Below is a small trained network, with its code and all its weights. Each question gives an input and a class and asks what happens when units are switched off, that is, made to give their printed mean instead of their output.

import numpy as np


def w(rows, s, z=0):
    codes = np.array(rows[::2]) - 128.0
    scale = np.full(codes.shape[1], s)
    scale[-1] = z or s
    return codes * scale


def f(y):
    return np.maximum(y, 0)


def log_softmax(a):
    a = a - a.max(-1, keepdims=True)
    return a - np.log(np.exp(a).sum(-1, keepdims=True))


def net(x, mask):
    res = np.array(x, float).reshape(1, 6) / 4 @ E
    y = f(res @ A[0][:, :-1].T + A[0][:, -1])
    res = res + np.where(mask, y, B[0][:, -1]) @ B[0][:, :-1]
    return log_softmax(res[-1] @ U[:, :-1].T + U[:, -1])


A, B = {}, {}
E = w([
[27,99,164,48,2,73],'x0',
[152,195,202,89,187,171],'x1',
[124,186,16,163,107,115],'x2',
[91,234,172,29,168,120],'x3',
[52,78,57,26,162,220],'x4',
[179,136,27,28,158,116],'x5',
],0.0085)
A[0] = w([
[179,178,156,144,202,95,187],'n1',
[99,82,201,175,128,90,190],'n2',
[87,64,59,51,149,183,225],'n3',
[111,64,195,244,134,131,168],'n4',
[161,84,33,152,121,139,70],'n5',
[124,134,201,75,66,37,250],'n6',
],0.011,0.0022)
B[0] = w([
[186,255,161,158,231,244,187],'n1',
[126,102,103,99,24,210,210],'n2',
[111,54,154,92,212,19,244],'n3',
[187,86,120,112,67,187,236],'n4',
[118,123,28,221,137,25,213],'n5',
[102,236,97,87,43,111,246],'n6',
],0.0097,0.013)
U = w([
[152,94,33,217,127,55,254],'0',
[87,205,130,102,79,91,48],'1',
[84,117,172,201,134,235,105],'2',
[248,175,149,159,223,184,178],'3',
[206,56,116,86,64,221,38],'4',
[53,92,159,2,202,87,147],'5',
],0.0099,0.0034)

Each question gives the input, the list of numbers given to net, and the class t.
The units are the neurons (one row each of A and B). Each row of codes is followed by its name. A weight is (code - 128) times the scale printed after its matrix; where a second scale follows, it is the last column's (A, B and U).
mask holds one flag per neuron, in row order. A switched-off neuron (its flag False) gives its mean, the last column of its row in B, instead of its output. The means were averaged over made-up inputs and are rounded, as every weight is.
A unit's drop is (log p(t) with every unit on - log p(t) with that unit switched off) / (log p(t) with every unit on - log p(t) with every unit switched off).
The circuit of an input: a set's keep is (log p(t) with only the set's units on - log p(t) with every unit switched off) / (log p(t) with every unit on - log p(t) with every unit switched off). Starting from all 6 units, units are removed one at a time, each time the one whose removal leaves the highest keep (on an exact tie, the one counted first), for as long as the keep stays at least 0.8.
circuit, biggest first: the units of the circuit, biggest drop first
most important unit: the unit with the biggest drop
k most important neurons: the k neurons with the biggest drops, biggest first
drop of u: that unit's drop, to one decimal
input [3,0,-4,-1,-3,5], class 1: most important unit -> n3
input [2,-1,6,1,3,-7], class 2: circuit, biggest first -> [n5; n6]
input [7,8,-8,-5,-2,8], class 1: 2 most important neurons -> [n6; n3]
input [0,5,-7,-4,-1,6], class 3: circuit, biggest first -> [n1; n2]
input [1,-1,5,-3,-6,-3], class 4: circuit, biggest first -> [n4; n3]
input [-1,7,-7,2,0,-8], class 4: 2 most important neurons -> [n2; n4]
input [-2,-6,2,6,-3,-2], class 3: circuit, biggest first -> [n5; n6; n1]
input [2,-7,7,-8,-6,-7], class 4: 3 most important neurons -> [n4; n2; n3]
input [2,4,2,8,-4,5], class 3: 2 most important neurons -> [n1; n2]
input [3,3,1,-1,-1,5], class 5: 3 most important neurons -> [n5; n4; n2]
input [6,5,-3,-7,7,-4], class 5: 2 most important neurons -> [n3; n1]
input [-4,-3,-7,1,5,-3], class 5: 2 most important neurons -> [n3; n1]
input [-7,-6,-8,-3,5,5], class 0: drop of n5 -> 1.8
input [2,2,-6,-8,4,5], class 5: circuit, biggest first -> [n3]
input [0,8,2,-7,7,-2], class 5: drop of n3 -> 0.2
input [4,-3,-2,-2,2,1], class 5: drop of n2 -> 0.0
input [-6,3,-3,0,8,2], class 5: drop of n3 -> 0.9
